Below is a small trained network, with its code and all its weights. Each question gives an input and a target symbol and asks what happens when units are switched off, that is, made to give their printed mean instead of their output.

import numpy as np


def w(rows, s, z=0):
    codes = np.array(rows[::2]) - 128.0
    scale = np.full(codes.shape[1], s)
    scale[-1] = z or s
    return codes * scale


def norm(h):
    return h / np.sqrt((h * h).mean(-1, keepdims=True) + 1e-5)


def f(y):
    return np.maximum(y, 0)


def softmax(a):
    e = np.exp(a - a.max(-1, keepdims=True))
    return e / e.sum(-1, keepdims=True)


def log_softmax(a):
    a = a - a.max(-1, keepdims=True)
    return a - np.log(np.exp(a).sum(-1, keepdims=True))


def net(x, mask):
    ids = ['γεζλξπστφψ'.index(c) for c in x.split()]
    T = len(ids)
    res = E[ids] + P[:T]
    r = norm(res)
    for j in range(2):
        rows = slice(3 * j, 3 * j + 3)
        q, k, v = (r @ M[0][rows].T for M in (Q, K, V))
        z = softmax(np.where(np.tri(T) > 0, q @ k.T / 3**0.5, -1e9)) @ v
        o = O[0][rows]
        res = res + np.where(mask[j], z, o[:, -1]) @ o[:, :-1]
    y = f(norm(res) @ A[0][:, :-1].T + A[0][:, -1])
    res = res + np.where(mask[2:10], y, B[0][:, -1]) @ B[0][:, :-1]
    return log_softmax(norm(res)[-1] @ U[:, :-1].T + U[:, -1])


Q, K, V, O, A, B = {}, {}, {}, {}, {}, {}
E = w([
[105,81,91,106,103,128,129,90,165,114,154],'γ',
[116,135,89,91,150,179,155,178,66,137,128],'ε',
[67,192,70,80,79,76,88,161,121,129,52],'ζ',
[116,79,110,251,118,118,60,138,74,116,91],'λ',
[254,159,161,140,128,117,169,192,135,145,156],'ξ',
[102,106,107,125,128,107,129,131,187,128,155],'π',
[82,109,141,123,126,154,128,121,188,121,142],'σ',
[163,167,148,127,37,130,155,107,131,133,45],'τ',
[94,123,109,140,133,122,139,97,200,168,140],'φ',
[106,36,146,118,125,47,210,160,96,157,38],'ψ',
],0.0081)
P = w([
[95,169,137,175,69,132,234,115,81,73,159],'0',
[115,170,99,162,111,136,226,120,129,62,132],'1',
[86,148,146,152,66,118,194,139,100,126,159],'2',
[123,141,98,146,136,138,184,116,146,82,116],'3',
[93,129,142,140,80,129,161,149,114,150,153],'4',
[127,126,97,133,147,136,157,119,163,95,108],'5',
[102,111,135,124,90,145,137,153,126,171,147],'6',
[134,108,97,127,169,150,133,119,168,116,101],'7',
[98,98,139,114,109,141,101,155,135,185,142],'8',
[143,99,90,112,180,141,104,127,182,130,90],'9',
[116,81,134,99,120,137,68,156,148,211,139],'10',
[146,86,90,100,210,145,69,127,197,163,78],'11',
[112,81,130,102,156,111,56,157,169,253,128],'12',
],0.007)
Q[0] = w([
[155,152,60,114,210,177,150,112,174,83,88],'h0',
[83,80,124,81,94,191,102,109,230,215,159],'h0',
[127,139,82,86,137,180,160,216,74,164,108],'h0',
[87,89,145,81,25,118,112,173,127,215,118],'h1',
[53,60,72,93,192,86,96,100,212,138,178],'h1',
[119,123,187,152,144,116,92,84,77,128,251],'h1',
],0.011)
K[0] = w([
[107,104,164,102,66,144,96,162,82,210,168],'h0',
[166,98,118,89,164,150,67,140,138,159,83],'h0',
[106,144,85,127,165,179,185,140,46,102,124],'h0',
[189,117,109,107,148,142,118,109,158,84,29],'h1',
[135,89,128,92,170,135,64,139,144,194,117],'h1',
[90,144,59,163,249,118,160,123,163,98,186],'h1',
],0.011)
V[0] = w([
[66,32,87,94,53,175,73,95,124,91,147],'h0',
[125,165,160,136,51,196,169,65,51,84,83],'h0',
[146,146,123,50,123,147,196,92,176,133,117],'h0',
[132,27,146,118,130,157,153,100,116,147,97],'h1',
[100,165,161,169,163,130,99,94,227,253,76],'h1',
[84,129,253,111,163,205,127,218,148,32,117],'h1',
],0.005)
O[0] = w([
[109,156,172,144,108,2,118,98,29,171,185,233],'h0',
[159,74,217,45,61,92,74,129,164,141,127,222],'h0',
[161,128,218,111,196,146,114,62,87,57,61,254],'h0',
[199,112,184,136,142,116,146,121,161,144,189,154],'h1',
[141,109,202,80,10,133,195,109,133,34,86,156],'h1',
[88,16,105,190,200,98,203,154,154,154,91,34],'h1',
],0.0049,0.0022)
A[0] = w([
[41,166,83,60,102,132,55,112,111,136,79,60],'n0',
[131,76,146,136,107,128,84,81,158,168,83,116],'n1',
[157,141,155,93,120,78,123,122,61,158,126,198],'n2',
[156,160,100,203,115,124,67,119,90,181,50,92],'n3',
[107,77,107,245,155,107,2,121,146,150,112,120],'n4',
[198,96,109,82,143,142,74,187,99,195,37,126],'n5',
[240,110,164,183,132,164,162,116,165,131,221,20],'n6',
[59,195,60,148,179,192,234,125,50,101,206,3],'n7',
],0.007,0.0046)
B[0] = w([
[134,166,131,164,144,103,92,167,133,121,66,209],'n0',
[134,136,111,126,170,103,131,185,85,120,145,210],'n1',
[95,131,129,144,157,167,127,104,175,130,118,254],'n2',
[164,76,71,94,178,126,94,174,131,201,141,188],'n3',
[172,109,131,119,45,170,105,93,13,97,120,205],'n4',
[158,164,104,176,132,104,163,94,145,240,65,232],'n5',
[243,172,164,222,149,124,145,182,158,137,113,158],'n6',
[112,211,119,2,183,144,229,188,34,94,197,171],'n7',
],0.0095,0.005)
U = w([
[85,158,156,144,209,146,53,35,142,153,176,142],'γ',
[103,126,74,111,45,106,129,152,180,190,201,99],'ε',
[61,188,109,174,135,82,61,192,126,79,81,141],'ζ',
[166,75,116,139,106,158,78,113,39,140,128,251],'λ',
[71,25,140,181,161,64,215,126,111,132,91,92],'ξ',
[149,187,172,112,3,143,185,64,145,88,69,98],'π',
[103,87,70,135,175,237,121,139,190,125,115,124],'σ',
[119,202,126,48,170,142,189,179,71,132,159,94],'τ',
[216,152,168,212,143,144,136,178,158,118,184,134],'φ',
[158,72,188,6,166,120,60,169,175,145,142,103],'ψ',
],0.0057,0.0021)

Each question gives the input, a string of symbols that net reads in full, and the target symbol t.
The units are the heads (3 rows each of Q, K, V and O) and the neurons (one row each of A and B). Each row of codes is followed by its name. A weight is (code - 128) times the scale printed after its matrix; where a second scale follows, it is the last column's (O, A, B and U).
mask holds one flag per unit, heads first, then neurons. A switched-off unit (its flag False) gives its mean, the last column of its rows in O or B, instead of its output. The means were averaged over made-up inputs and are rounded, as every weight is.
A unit's drop is (log p(t) with every unit on - log p(t) with that unit switched off) / (log p(t) with every unit on - log p(t) with every unit switched off).
The circuit of an input: a set's keep is (log p(t) with only the set's units on - log p(t) with every unit switched off) / (log p(t) with every unit on - log p(t) with every unit switched off). Starting from all 10 units, units are removed one at a time, each time the one whose removal leaves the highest keep (on an exact tie, the one counted first), for as long as the keep stays at least 0.8.
units of the circuit, in order: the units of the circuit, biggest drop first
most important unit: the unit with the biggest drop
which heads matter: for each layer, one digit per head in row order, 1 if its drop is at least 0.15 and else 0, layers parted by /
input γ σ ε τ ξ γ π π, target τ: units of the circuit, in order	h0; n7
input ψ ε ξ ζ τ φ ψ σ, target φ: units of the circuit, in order	h1; n6
input φ ε ξ σ γ φ τ π ε λ γ, target ε: units of the circuit, in order	h0; h1
input τ ζ ζ π λ π φ π, target π: which heads matter	01
input π σ λ τ τ ζ γ τ ξ π, target σ: which heads matter	10
input π τ γ ξ ζ σ, target ζ: most important unit	h1
input ζ σ γ φ φ λ ξ ψ γ λ π σ π, target ξ: units of the circuit, in order	h1; h0
input ε ψ π λ γ π ε ξ π γ ξ ψ π, target φ: units of the circuit, in order	h1; h0; n6
input φ π τ λ τ τ ζ π φ ζ σ γ, target ξ: which heads matter	11
input ξ π ψ π ξ ζ ε ξ τ π φ ζ φ, target ζ: units of the circuit, in order	h1; h0; n0; n5
input ε ε τ λ π ψ ε γ, target λ: units of the circuit, in order	h1; n4
input γ φ π λ ψ ζ σ φ, target ξ: units of the circuit, in order	h1; h0
input ψ ψ ζ ζ γ, target ζ: units of the circuit, in order	h1; n0
input ψ λ λ γ, target ε: units of the circuit, in order	h0
input ζ ψ φ λ ψ λ π π ε σ, target λ: which heads matter	00
input φ ε π, target λ: which heads matter	11
input γ λ π, target ε: which heads matter	10
input γ π γ ζ τ φ, target ψ: which heads matter	10
input π γ γ σ, target γ: units of the circuit, in order	h0; h1; n2
input φ π λ γ ψ ξ ψ γ, target φ: which heads matter	01
input φ ε τ ζ τ π γ φ φ, target π: units of the circuit, in order	h1
input π γ σ π, target ξ: which heads matter	01
input λ φ τ ξ λ ξ φ π φ, target τ: which heads matter	10
input σ τ π ξ φ σ, target π: which heads matter	01
input τ φ φ π π ε ζ σ ξ φ, target σ: which heads matter	10
input τ ε λ λ ξ ε π ε π ξ γ, target σ: which heads matter	10
input π τ λ π ξ γ λ ψ ψ π τ φ, target ψ: which heads matter	01
input γ φ λ σ γ τ λ π, target ε: which heads matter	10
input σ ξ γ ε σ γ π ε π π φ ζ π, target ζ: units of the circuit, in order	h1; h0; n0
